Below are the code and all the weights of a small trained network. Each question names an input and a target symbol and asks about switching units off, where a switched-off unit gives its printed mean instead of its output.

import numpy as np


def w(rows, s, z=0):
    codes = np.array(rows[::2]) - 128.0
    scale = np.full(codes.shape[1], s)
    scale[-1] = z or s
    return codes * scale


def norm(h):
    return h / np.sqrt((h * h).mean(-1, keepdims=True) + 1e-5)


def f(y):
    return np.maximum(y, 0)


def softmax(a):
    e = np.exp(a - a.max(-1, keepdims=True))
    return e / e.sum(-1, keepdims=True)


def log_softmax(a):
    a = a - a.max(-1, keepdims=True)
    return a - np.log(np.exp(a).sum(-1, keepdims=True))


def net(x, mask):
    ids = ['ΓΦΨεζτ'.index(c) for c in x.split()]
    T = len(ids)
    res = E[ids] + P[:T]
    u = 0
    for l in range(2):
        q, k, v = (norm(res) @ M[l].T for M in (Q, K, V))
        z = softmax(np.where(np.tri(T) > 0, q @ k.T / 3**0.5, -1e9)) @ v
        res = res + np.where(mask[u], z, O[l][:, -1]) @ O[l][:, :-1]
        u += 1
        y = f(norm(res) @ A[l][:, :-1].T + A[l][:, -1])
        res = res + np.where(mask[u : u + 12], y, B[l][:, -1]) @ B[l][:, :-1]
        u += 12
    return log_softmax(norm(res)[-1] @ U[:, :-1].T + U[:, -1])


Q, K, V, O, A, B = {}, {}, {}, {}, {}, {}
E = w([
[128,101,97,101,110,159,154,124],'Γ',
[254,51,74,107,90,162,72,106],'Φ',
[55,173,158,132,88,23,122,144],'Ψ',
[139,149,194,92,241,70,140,142],'ε',
[172,138,124,92,77,136,53,122],'ζ',
[118,128,172,205,154,139,48,142],'τ',
],0.019)
P = w([
[187,143,254,167,117,13,36,194],'0',
[130,106,198,87,111,171,21,193],'1',
[129,73,220,126,162,178,59,204],'2',
[104,94,168,90,149,124,31,129],'3',
[88,72,161,103,124,99,52,106],'4',
[91,57,165,134,110,105,90,113],'5',
[83,72,133,121,131,118,72,87],'6',
[40,104,107,134,104,157,93,125],'7',
[56,94,109,140,117,164,104,99],'8',
[76,104,96,149,153,202,113,88],'9',
[91,64,114,223,101,193,156,115],'10',
],0.0069)
Q[0] = w([
[85,54,103,114,157,202,166,166],'L0H1',
[255,152,108,140,139,113,33,212],'L0H1',
[120,74,189,115,40,223,79,108],'L0H1',
],0.0055)
K[0] = w([
[152,52,130,58,151,217,214,82],'L0H1',
[185,186,100,255,188,172,185,37],'L0H1',
[45,113,110,183,105,234,1,86],'L0H1',
],0.0055)
V[0] = w([
[169,123,161,196,34,122,66,78],'L0H1',
[2,118,131,158,75,140,130,65],'L0H1',
[138,242,158,117,40,133,247,111],'L0H1',
],0.0054)
O[0] = w([
[79,128,194,121,166,93,90,254,213],'L0H1',
[21,221,118,246,204,84,102,104,68],'L0H1',
[184,70,83,61,174,134,206,237,2],'L0H1',
],0.0085,0.0077)
A[0] = w([
[124,90,50,83,104,128,122,147,9],'L0N1',
[73,104,120,77,96,176,92,132,166],'L0N2',
[147,114,166,76,96,154,160,83,252],'L0N3',
[133,214,155,133,152,30,156,187,215],'L0N4',
[148,143,105,103,139,97,108,50,55],'L0N5',
[120,127,170,150,155,146,152,130,227],'L0N6',
[69,154,105,116,107,104,108,53,162],'L0N7',
[81,172,94,141,111,119,195,111,197],'L0N8',
[191,74,86,164,139,117,121,123,139],'L0N9',
[133,187,142,143,184,160,111,131,174],'L0N10',
[105,146,160,143,89,100,167,58,172],'L0N11',
[60,75,105,2,124,140,123,142,12],'L0N12',
],0.0097,0.0018)
B[0] = w([
[106,144,190,83,202,106,86,156,162],'L0N1',
[125,101,209,147,92,102,179,103,255],'L0N2',
[70,254,128,145,99,85,227,172,221],'L0N3',
[206,173,174,21,183,194,128,138,174],'L0N4',
[99,111,111,159,130,162,125,167,166],'L0N5',
[75,128,72,144,147,133,51,150,149],'L0N6',
[188,136,134,169,113,145,171,131,194],'L0N7',
[134,123,113,184,149,122,167,92,142],'L0N8',
[88,59,168,95,113,142,125,54,203],'L0N9',
[134,124,97,137,130,162,29,95,150],'L0N10',
[160,133,108,162,135,134,140,166,163],'L0N11',
[131,140,134,114,113,125,154,157,170],'L0N12',
],0.0079,0.0073)
Q[1] = w([
[70,96,121,50,204,151,179,157],'L1H1',
[125,187,28,137,184,46,164,215],'L1H1',
[157,141,68,92,131,63,2,136],'L1H1',
],0.0095)
K[1] = w([
[134,165,145,44,169,108,215,140],'L1H1',
[133,236,180,101,131,66,128,129],'L1H1',
[135,147,105,160,168,111,2,62],'L1H1',
],0.0093)
V[1] = w([
[180,40,150,128,171,174,87,108],'L1H1',
[150,132,104,76,180,96,158,153],'L1H1',
[118,184,181,95,196,82,98,254],'L1H1',
],0.0077)
O[1] = w([
[64,134,172,95,3,70,203,145,253],'L1H1',
[150,83,128,155,2,142,27,119,17],'L1H1',
[113,149,83,226,158,149,228,102,91],'L1H1',
],0.009,0.0059)
A[1] = w([
[149,47,185,7,104,114,48,150,140],'L1N1',
[120,44,128,137,42,106,130,114,130],'L1N2',
[108,167,145,113,123,102,185,177,74],'L1N3',
[129,160,195,131,110,113,107,131,67],'L1N4',
[150,160,217,8,114,51,161,182,183],'L1N5',
[168,76,160,91,193,64,61,59,253],'L1N6',
[118,90,1,226,121,118,130,74,166],'L1N7',
[191,148,139,119,87,129,163,141,51],'L1N8',
[67,178,165,103,109,120,97,166,156],'L1N9',
[51,193,97,243,149,124,117,46,132],'L1N10',
[132,136,179,81,67,104,63,167,129],'L1N11',
[191,154,177,120,143,161,138,137,137],'L1N12',
],0.0097,0.0023)
B[1] = w([
[79,155,137,127,117,132,167,65,236],'L1N1',
[110,162,181,92,117,130,102,115,185],'L1N2',
[154,107,100,101,143,127,59,119,154],'L1N3',
[122,79,90,141,146,135,120,159,180],'L1N4',
[147,164,124,76,177,169,136,154,252],'L1N5',
[175,130,157,104,134,135,98,229,164],'L1N6',
[244,196,39,58,133,253,172,119,132],'L1N7',
[127,89,134,134,163,87,108,124,151],'L1N8',
[139,80,108,155,156,122,117,130,181],'L1N9',
[89,51,107,140,67,85,158,106,160],'L1N10',
[123,144,113,168,106,114,172,85,215],'L1N11',
[111,113,139,120,129,121,73,158,159],'L1N12',
],0.012,0.018)
U = w([
[225,104,119,44,200,161,112,169,180],'Γ',
[97,26,165,200,96,52,190,100,149],'Φ',
[247,146,26,140,49,243,255,66,191],'Ψ',
[211,129,88,89,47,125,94,62,55],'ε',
[131,203,227,29,6,135,193,62,160],'ζ',
[173,138,112,101,27,145,154,148,4],'τ',
],0.0058,0.0037)

Each question gives the input, a string of symbols that net reads in full, and the target symbol t.
The units are the heads (3 rows each of Q, K, V and O) and the neurons (one row each of A and B). Each row of codes is followed by its name. A weight is (code - 128) times the scale printed after its matrix; where a second scale follows, it is the last column's (O, A, B and U).
mask holds one flag per unit, layer by layer, with each layer's heads first. A switched-off unit (its flag False) gives its mean, the last column of its rows in O or B, instead of its output. The means were averaged over made-up inputs and are rounded, as every weight is.
A unit's drop is (log p(t) with every unit on - log p(t) with that unit switched off) / (log p(t) with every unit on - log p(t) with every unit switched off).
The circuit of an input: a set's keep is (log p(t) with only the set's units on - log p(t) with every unit switched off) / (log p(t) with every unit on - log p(t) with every unit switched off). Starting from the 12 units with the biggest drops (on a tie, the unit counted first), units are removed one at a time, each time the one whose removal leaves the highest keep (on an exact tie, the one counted first), for as long as the keep stays at least 0.8.
units of the circuit, in order: the units of the circuit, biggest drop first
most important unit: the unit with the biggest drop
top k neurons: the k neurons with the biggest drops, biggest first
top k neurons in layer l: the k neurons of layer l with the biggest drops, biggest first
drop when u is switched off: that unit's drop, to one decimal
input Ψ Ψ Φ Φ Γ Φ Φ ε τ Ψ, target Ψ: units of the circuit, in order => [L1H1; L0H1; L1N7]
input Ψ ζ ζ τ Φ Φ ε Ψ, target Φ: top 3 neurons in layer 0 => [L0N3; L0N4; L0N9]
input ζ Φ ε Γ Φ Φ Φ Γ Φ Γ, target Ψ: units of the circuit, in order => [L0H1; L0N7]
input Φ Φ ε ζ ζ ζ Φ Γ Γ ζ ε, target Φ: top 2 neurons in layer 0 => [L0N6; L0N2]
input Γ ε Φ ε, target Φ: top 2 neurons in layer 1 => [L1N5; L1N10]
input ε Ψ Φ ε ε, target Ψ: units of the circuit, in order => [L0H1; L0N2; L1H1; L0N9]
input Φ Γ τ Φ Φ Φ Φ Γ, target Φ: most important unit => L0N2
input Γ ε Φ ζ Γ Φ ε Φ Φ ε ε, target Ψ: top 2 neurons => [L1N7; L0N2]
input Ψ Φ ε Φ Φ Φ τ Ψ, target Φ: top 2 neurons => [L0N9; L0N3]
input Γ Γ Φ Ψ, target Γ: top 2 neurons in layer 0 => [L0N4; L0N3]
input Γ Γ τ Φ τ ζ, target Φ: top 2 neurons in layer 0 => [L0N10; L0N9]
input ζ ζ ζ, target Γ: top 2 neurons => [L0N9; L1N1]
input Ψ τ Φ ε Φ Ψ ζ Ψ, target Ψ: top 2 neurons => [L1N7; L0N2]
input ζ Φ Γ Φ Φ Ψ τ ζ ζ τ, target Φ: top 2 neurons => [L1N10; L1N5]
input τ τ Φ Γ ε Φ Γ, target Φ: top 2 neurons => [L1N5; L0N2]
input ζ ζ ε, target Γ: top neuron in layer 0 => [L0N4]
input Ψ ζ ζ Γ Γ Γ, target Ψ: drop when L1N7 is switched off => 1.0
input Γ ζ Γ ζ Φ ζ Φ ε, target Γ: drop when L1N1 is switched off => 0.1
input Ψ Φ ζ Γ ε ε ζ τ, target Φ: drop when L1N10 is switched off => 0.2
input Ψ ε ζ Φ Γ, target Γ: drop when L1N7 is switched off => 0.0
input Φ Φ ζ Φ Φ Φ Φ τ ζ ζ, target Φ: top neuron in layer 0 => [L0N3]
